Below are the code and all the weights of a small trained network. Each question names an input and a class and asks about switching units off, where a switched-off unit gives its printed mean instead of its output.

import numpy as np


def w(rows, s, z=0):
    codes = np.array(rows[::2]) - 128.0
    scale = np.full(codes.shape[1], s)
    scale[-1] = z or s
    return codes * scale


def norm(h):
    return h / np.sqrt((h * h).mean(-1, keepdims=True) + 1e-5)


def f(y):
    return np.maximum(y, 0)


def log_softmax(a):
    a = a - a.max(-1, keepdims=True)
    return a - np.log(np.exp(a).sum(-1, keepdims=True))


def net(x, mask):
    res = np.array(x, float).reshape(1, 5) / 4 @ E
    u = 0
    for l in range(4):
        y = f(norm(res) @ A[l][:, :-1].T + A[l][:, -1])
        res = res + np.where(mask[u : u + 10], y, B[l][:, -1]) @ B[l][:, :-1]
        u += 10
    return log_softmax(norm(res)[-1] @ U[:, :-1].T + U[:, -1])


A, B = {}, {}
E = w([
[110,179,254,82,102,132,186,95,163,138],'x0',
[161,185,156,125,175,128,128,209,58,200],'x1',
[129,217,67,70,175,219,138,97,196,149],'x2',
[52,68,148,226,202,169,167,86,156,188],'x3',
[104,111,162,107,119,195,5,91,90,147],'x4',
],0.0043)
A[0] = w([
[133,175,123,119,156,178,134,110,164,126,208],'L0N1',
[130,98,123,147,106,125,141,86,213,29,102],'L0N2',
[88,120,138,168,129,146,139,101,112,161,91],'L0N3',
[152,143,169,100,184,111,144,158,54,198,2],'L0N4',
[162,162,145,96,157,107,98,139,112,159,54],'L0N5',
[61,123,144,102,80,170,83,147,126,161,46],'L0N6',
[180,157,99,94,67,123,123,198,121,73,168],'L0N7',
[177,168,152,173,179,125,158,182,116,165,84],'L0N8',
[171,156,253,96,101,113,199,61,145,169,50],'L0N9',
[124,73,179,123,109,119,102,159,100,115,159],'L0N10',
],0.0048,0.0038)
B[0] = w([
[174,108,175,238,80,82,100,142,145,141,254],'L0N1',
[27,121,128,97,127,142,97,255,107,188,209],'L0N2',
[116,135,104,110,115,140,134,70,100,181,167],'L0N3',
[39,108,112,125,98,156,104,226,137,123,167],'L0N4',
[44,109,120,127,101,135,109,119,154,138,149],'L0N5',
[184,59,143,62,164,141,91,107,120,155,150],'L0N6',
[38,169,104,146,150,77,135,31,83,206,249],'L0N7',
[27,51,107,92,91,139,103,154,164,125,192],'L0N8',
[108,158,103,183,190,149,91,116,68,24,220],'L0N9',
[196,172,126,162,108,172,123,95,197,183,205],'L0N10',
],0.0047,0.0037)
A[1] = w([
[154,215,117,91,208,192,134,164,186,150,67],'L1N1',
[212,160,106,72,169,182,119,119,223,150,6],'L1N2',
[96,135,139,104,133,91,193,95,124,121,127],'L1N3',
[98,174,101,70,163,133,137,88,138,210,70],'L1N4',
[193,94,40,157,162,149,121,169,100,65,19],'L1N5',
[74,40,104,82,53,128,132,51,220,18,8],'L1N6',
[189,168,171,81,225,131,129,254,104,196,96],'L1N7',
[88,63,134,154,168,167,101,179,185,168,187],'L1N8',
[170,86,150,191,143,126,166,123,117,157,80],'L1N9',
[182,52,211,157,86,44,144,154,112,102,38],'L1N10',
],0.0045,0.0026)
B[1] = w([
[136,117,129,180,53,156,145,97,110,89,181],'L1N1',
[150,114,115,204,64,128,133,99,163,142,146],'L1N2',
[160,99,134,107,154,154,81,146,144,146,168],'L1N3',
[134,60,125,170,80,92,117,112,145,104,172],'L1N4',
[134,136,134,144,180,177,80,119,74,56,153],'L1N5',
[51,139,116,115,122,213,101,253,119,164,172],'L1N6',
[43,64,105,119,82,182,105,182,175,109,186],'L1N7',
[132,188,122,95,104,62,103,91,101,160,253],'L1N8',
[121,154,120,105,103,99,122,87,111,150,166],'L1N9',
[154,130,95,158,59,213,164,107,120,132,167],'L1N10',
],0.0057,0.0042)
A[2] = w([
[124,153,255,96,149,153,162,132,129,62,24],'L2N1',
[142,144,120,118,130,160,60,70,104,115,115],'L2N2',
[144,156,115,104,145,165,131,137,190,121,100],'L2N3',
[139,92,187,152,91,119,151,148,84,137,65],'L2N4',
[137,122,91,138,151,74,245,162,170,79,113],'L2N5',
[140,125,92,118,142,115,197,197,139,127,164],'L2N6',
[173,156,138,63,90,75,101,129,120,93,1],'L2N7',
[112,156,72,136,138,173,133,112,199,125,133],'L2N8',
[85,129,189,136,163,130,133,104,141,133,108],'L2N9',
[102,85,99,155,213,127,114,91,89,117,129],'L2N10',
],0.0071,0.0026)
B[2] = w([
[163,194,66,125,221,245,90,110,244,3,187],'L2N1',
[177,92,194,107,150,57,151,168,148,138,252],'L2N2',
[98,96,160,181,122,109,77,97,56,106,155],'L2N3',
[135,176,133,203,89,180,90,76,180,78,188],'L2N4',
[190,52,243,79,161,156,35,89,91,189,227],'L2N5',
[116,122,204,80,147,193,33,95,103,146,207],'L2N6',
[97,182,34,68,128,114,200,69,86,161,172],'L2N7',
[135,115,196,168,57,132,150,131,32,90,248],'L2N8',
[149,175,59,95,158,139,176,139,188,117,214],'L2N9',
[164,185,97,83,181,121,214,145,156,59,204],'L2N10',
],0.0051,0.0035)
A[3] = w([
[162,184,134,29,45,76,157,160,114,82,71],'L3N1',
[84,54,147,199,213,149,222,96,160,186,45],'L3N2',
[124,165,156,146,122,4,116,169,178,184,54],'L3N3',
[30,117,109,117,112,188,141,253,153,157,86],'L3N4',
[111,146,148,178,198,122,223,87,171,202,45],'L3N5',
[199,115,124,226,33,163,139,114,137,123,5],'L3N6',
[111,143,148,125,133,147,135,93,161,107,194],'L3N7',
[163,127,46,128,208,124,118,163,90,28,107],'L3N8',
[186,62,56,162,186,78,99,185,77,108,102],'L3N9',
[212,47,170,64,165,140,37,133,190,154,70],'L3N10',
],0.0056,0.0023)
B[3] = w([
[99,119,36,148,177,129,102,120,142,205,198],'L3N1',
[121,190,76,67,94,113,24,126,102,184,222],'L3N2',
[111,109,114,137,134,67,232,158,213,46,160],'L3N3',
[54,60,148,144,110,134,128,188,82,73,252],'L3N4',
[158,133,39,62,105,91,127,124,94,111,209],'L3N5',
[165,183,160,208,86,52,172,74,97,100,221],'L3N6',
[170,114,99,150,180,97,144,193,124,122,208],'L3N7',
[139,143,166,146,182,145,174,133,253,107,194],'L3N8',
[110,211,156,117,133,240,124,81,193,66,219],'L3N9',
[135,90,210,96,186,103,211,104,69,151,212],'L3N10',
],0.006,0.0038)
U = w([
[15,75,135,128,83,169,78,203,99,107,157],'0',
[156,196,117,133,191,206,111,93,213,42,152],'1',
[122,173,1,57,110,58,97,80,109,206,152],'2',
[170,151,172,241,21,92,123,61,95,111,127],'3',
[173,57,251,41,183,133,104,83,73,189,134],'4',
[143,90,121,110,142,29,233,162,183,92,90],'5',
[220,51,85,121,110,133,178,179,140,148,25],'6',
[231,50,81,113,102,145,192,179,141,153,1],'7',
],0.0094,0.0071)

Each question gives the input, the list of numbers given to net, and the class t.
The units are the neurons (one row each of A and B). Each row of codes is followed by its name. A weight is (code - 128) times the scale printed after its matrix; where a second scale follows, it is the last column's (A, B and U).
mask holds one flag per neuron, layer by layer. A switched-off neuron (its flag False) gives its mean, the last column of its row in B, instead of its output. The means were averaged over made-up inputs and are rounded, as every weight is.
A unit's drop is (log p(t) with every unit on - log p(t) with that unit switched off) / (log p(t) with every unit on - log p(t) with every unit switched off).
The circuit of an input: a set's keep is (log p(t) with only the set's units on - log p(t) with every unit switched off) / (log p(t) with every unit on - log p(t) with every unit switched off). Starting from the 12 units with the biggest drops (on a tie, the unit counted first), units are removed one at a time, each time the one whose removal leaves the highest keep (on an exact tie, the one counted first), for as long as the keep stays at least 0.8.
circuit, biggest first: the units of the circuit, biggest drop first
k most important neurons: the k neurons with the biggest drops, biggest first
top k neurons in layer l: the k neurons of layer l with the biggest drops, biggest first
input [3,8,-4,0,-7], class 0: circuit, biggest first : [L1N7, L3N4]
input [7,1,-4,-8,-5], class 2: 2 most important neurons : [L0N7, L2N7]
input [7,0,0,-5,0], class 1: circuit, biggest first : [L2N1]
input [7,7,-7,1,-6], class 0: circuit, biggest first : [L1N7, L0N4]
input [-3,-3,2,3,4], class 4: circuit, biggest first : [L3N10, L2N2]
input [7,-7,8,-4,8], class 3: circuit, biggest first : [L1N2, L2N8, L0N1]
input [5,5,8,-7,-2], class 3: top 3 neurons in layer 1 : [L1N1, L1N8, L1N2]
input [6,6,6,-6,-7], class 4: circuit, biggest first : [L2N5, L1N8, L2N6]
input [-4,5,5,1,6], class 4: 3 most important neurons : [L2N2, L3N10, L0N2]
input [6,-2,-2,-8,7], class 2: circuit, biggest first : [L2N7, L3N1]
input [1,-8,-4,7,-8], class 0: circuit, biggest first : [L1N6, L0N2]
input [1,-5,3,6,-1], class 2: top 2 neurons in layer 1 : [L1N7, L1N8]
input [4,3,-7,5,-8], class 4: 4 most important neurons : [L2N5, L0N1, L2N6, L1N1]
input [-8,-7,-6,8,-5], class 1: 2 most important neurons : [L3N9, L2N10]
input [7,-5,4,7,-8], class 4: 4 most important neurons : [L2N5, L0N7, L2N6, L0N10]
input [-5,1,0,5,1], class 1: circuit, biggest first : [L2N10]
input [3,-7,4,6,-5], class 0: 4 most important neurons : [L1N6, L0N7, L0N2, L3N4]
input [8,1,0,-7,-8], class 1: 2 most important neurons : [L2N1, L0N9]
input [1,-4,-3,6,-7], class 4: 2 most important neurons : [L2N5, L0N7]
input [3,-1,3,-8,-8], class 2: circuit, biggest first : [L3N1]
input [-2,-7,0,-5,-6], class 0: 2 most important neurons : [L1N6, L0N2]
input [-8,6,3,-6,-2], class 1: top 2 neurons in layer 3 : [L3N9, L3N8]
input [3,-1,-5,3,-8], class 4: 2 most important neurons : [L2N5, L0N1]
input [1,-4,1,2,-5], class 4: 2 most important neurons : [L2N5, L0N8]
input [-6,5,-8,3,-5], class 3: top 3 neurons in layer 0 : [L0N9, L0N10, L0N2]
input [3,-4,8,7,4], class 3: 2 most important neurons : [L2N8, L0N7]
input [-3,-3,2,2,3], class 5: top 2 neurons in layer 2 : [L2N2, L2N5]
input [4,4,-5,3,4], class 3: top 3 neurons in layer 2 : [L2N4, L2N5, L2N6]
input [1,7,6,-1,-2], class 0: circuit, biggest first : [L1N7]
